Below is a small trained network, with its code and all its weights. Each question gives an input and a class and asks what happens when units are switched off, that is, made to give their printed mean instead of their output.

import numpy as np


def w(rows, s, z=0):
    codes = np.array(rows[::2]) - 128.0
    scale = np.full(codes.shape[1], s)
    scale[-1] = z or s
    return codes * scale


def norm(h):
    return h / np.sqrt((h * h).mean(-1, keepdims=True) + 1e-5)


def f(y):
    return y / 2 * (1 + np.tanh(0.7978845608 * (y + 0.044715 * y**3)))


def log_softmax(a):
    a = a - a.max(-1, keepdims=True)
    return a - np.log(np.exp(a).sum(-1, keepdims=True))


def net(x, mask):
    res = np.array(x, float).reshape(1, 7) / 4 @ E
    u = 0
    for l in range(2):
        y = f(norm(res) @ A[l][:, :-1].T + A[l][:, -1])
        res = res + np.where(mask[u : u + 16], y, B[l][:, -1]) @ B[l][:, :-1]
        u += 16
    return log_softmax(norm(res)[-1] @ U[:, :-1].T + U[:, -1])


A, B = {}, {}
E = w([
[136,111,115,133,68,180],'x0',
[127,126,128,128,130,128],'x1',
[154,205,87,103,158,176],'x2',
[128,127,129,128,127,128],'x3',
[127,127,125,128,130,129],'x4',
[74,167,127,129,82,100],'x5',
[147,119,45,254,136,106],'x6',
],0.0058)
A[0] = w([
[78,180,64,140,59,49,160],'0.n1',
[103,71,185,149,137,112,42],'0.n2',
[102,135,151,158,203,69,75],'0.n3',
[91,105,114,137,107,97,4],'0.n4',
[129,62,173,188,127,95,72],'0.n5',
[146,175,192,133,200,98,90],'0.n6',
[66,195,122,126,60,87,112],'0.n7',
[230,26,116,114,211,169,138],'0.n8',
[114,70,159,115,88,76,106],'0.n9',
[123,86,133,122,41,222,125],'0.n10',
[49,211,136,137,79,88,77],'0.n11',
[205,38,121,100,211,153,121],'0.n12',
[154,136,125,106,183,2,118],'0.n13',
[107,165,190,69,200,50,50],'0.n14',
[173,208,121,126,137,156,123],'0.n15',
[79,136,116,61,134,137,47],'0.n16',
],0.0062,0.0036)
B[0] = w([
[164,163,160,174,133,158,216],'0.n1',
[186,74,86,67,124,51,135],'0.n2',
[112,122,110,109,94,156,146],'0.n3',
[145,129,147,87,126,104,98],'0.n4',
[181,128,85,82,113,82,171],'0.n5',
[93,112,91,110,64,85,149],'0.n6',
[164,193,180,178,115,133,167],'0.n7',
[119,254,184,188,56,130,254],'0.n8',
[186,160,81,124,92,105,178],'0.n9',
[65,117,71,127,108,164,207],'0.n10',
[157,179,193,158,67,109,156],'0.n11',
[102,196,183,183,69,98,217],'0.n12',
[23,128,110,149,136,183,180],'0.n13',
[92,112,102,142,145,200,184],'0.n14',
[147,114,70,72,115,78,171],'0.n15',
[173,109,157,147,139,113,122],'0.n16',
],0.0075,0.0031)
A[1] = w([
[106,76,202,7,119,146,44],'1.n1',
[95,230,61,136,111,177,155],'1.n2',
[148,207,66,67,151,113,81],'1.n3',
[155,181,51,151,74,119,55],'1.n4',
[156,8,153,107,105,33,30],'1.n5',
[220,109,183,156,170,222,128],'1.n6',
[143,183,63,60,165,157,77],'1.n7',
[150,130,254,12,91,154,46],'1.n8',
[166,138,149,36,51,197,169],'1.n9',
[127,42,194,146,80,47,154],'1.n10',
[34,144,55,202,125,169,255],'1.n11',
[116,104,126,123,104,193,58],'1.n12',
[92,122,44,130,70,100,6],'1.n13',
[144,109,53,237,121,99,98],'1.n14',
[109,140,215,98,61,114,21],'1.n15',
[105,117,81,149,26,154,153],'1.n16',
],0.0056,0.0029)
B[1] = w([
[233,36,106,179,216,131,162],'1.n1',
[146,80,87,76,78,62,233],'1.n2',
[212,91,83,153,31,62,137],'1.n3',
[167,106,162,102,153,56,169],'1.n4',
[133,160,39,71,71,64,136],'1.n5',
[116,182,156,231,97,1,130],'1.n6',
[161,111,77,136,39,34,135],'1.n7',
[243,95,145,222,190,145,184],'1.n8',
[39,101,104,172,197,97,195],'1.n9',
[138,207,8,46,65,87,166],'1.n10',
[49,45,193,44,140,158,253],'1.n11',
[40,123,124,132,148,92,122],'1.n12',
[182,235,159,113,141,92,125],'1.n13',
[190,114,165,123,236,180,198],'1.n14',
[139,206,129,184,161,121,154],'1.n15',
[63,145,135,58,164,155,199],'1.n16',
],0.0057,0.0052)
U = w([
[156,223,254,233,41,139,76],'0',
[165,44,161,165,171,177,255],'1',
[212,108,45,56,44,49,48],'2',
[47,65,156,81,115,209,132],'3',
],0.0093,0.0027)

Each question gives the input, the list of numbers given to net, and the class t.
The units are the neurons (one row each of A and B). Each row of codes is followed by its name. A weight is (code - 128) times the scale printed after its matrix; where a second scale follows, it is the last column's (A, B and U).
mask holds one flag per neuron, layer by layer. A switched-off neuron (its flag False) gives its mean, the last column of its row in B, instead of its output. The means were averaged over made-up inputs and are rounded, as every weight is.
A unit's drop is (log p(t) with every unit on - log p(t) with that unit switched off) / (log p(t) with every unit on - log p(t) with every unit switched off).
The circuit of an input: a set's keep is (log p(t) with only the set's units on - log p(t) with every unit switched off) / (log p(t) with every unit on - log p(t) with every unit switched off). Starting from the 12 units with the biggest drops (on a tie, the unit counted first), units are removed one at a time, each time the one whose removal leaves the highest keep (on an exact tie, the one counted first), for as long as the keep stays at least 0.8.
circuit, biggest first: the units of the circuit, biggest drop first
unit that matters most: the unit with the biggest drop
top k neurons: the k neurons with the biggest drops, biggest first
top k neurons in layer l: the k neurons of layer l with the biggest drops, biggest first
input [-8,8,-4,7,-5,-8,-7], class 0: circuit, biggest first => 0.n8; 0.n12
input [-7,0,-3,-7,0,5,1], class 3: circuit, biggest first => 0.n13; 1.n11
input [7,6,-3,5,1,-4,3], class 3: unit that matters most => 0.n10
input [-5,-5,0,3,7,-2,-6], class 1: top 3 neurons in layer 0 => 0.n10; 0.n16; 0.n8
input [-5,8,8,2,-8,6,8], class 1: top 2 neurons => 0.n8; 1.n14
input [-4,-7,-7,4,-4,-6,-2], class 2: top 2 neurons in layer 0 => 0.n2; 0.n5
input [-2,-1,-3,-6,-1,-8,-6], class 0: top 2 neurons => 0.n8; 0.n12
input [-6,8,6,-6,1,2,-5], class 2: top 2 neurons => 1.n7; 0.n15
input [-7,0,2,-8,-7,-6,-2], class 3: circuit, biggest first => 0.n13; 0.n6
input [5,1,-4,-2,-3,-2,4], class 3: circuit, biggest first => 1.n16; 1.n11
input [-8,-2,-1,-6,-2,-8,-5], class 0: top 3 neurons => 0.n8; 0.n12; 0.n10
input [1,3,-6,-3,1,0,-8], class 1: circuit, biggest first => 1.n8; 1.n1
input [-6,5,3,-1,6,-7,7], class 0: top 3 neurons => 0.n8; 0.n12; 0.n10
input [-6,7,7,5,6,1,-2], class 2: top 2 neurons in layer 0 => 0.n15; 0.n10
input [1,1,7,-8,-1,-1,-8], class 1: unit that matters most => 1.n8
input [-6,-4,6,-6,5,4,7], class 1: top 3 neurons => 0.n8; 1.n14; 1.n10
input [-6,-2,-6,-4,3,0,-7], class 1: circuit, biggest first => 1.n1; 1.n8
input [6,-2,6,1,4,8,-7], class 0: circuit, biggest first => 0.n7; 0.n11; 1.n8
input [-6,-4,6,0,-6,4,-2], class 2: top 3 neurons in layer 0 => 0.n15; 0.n8; 0.n12
input [6,-5,3,1,-8,-6,-4], class 0: top 3 neurons => 0.n8; 0.n12; 0.n13
input [7,-2,8,-5,6,3,-5], class 2: unit that matters most => 1.n7
input [4,-8,1,-7,-6,-3,-5], class 1: top 2 neurons => 1.n8; 0.n13
input [-5,7,6,0,3,5,6], class 1: top 2 neurons => 0.n8; 1.n10
input [8,3,7,3,7,-2,7], class 3: top 4 neurons in layer 1 => 1.n11; 1.n8; 1.n1; 1.n16
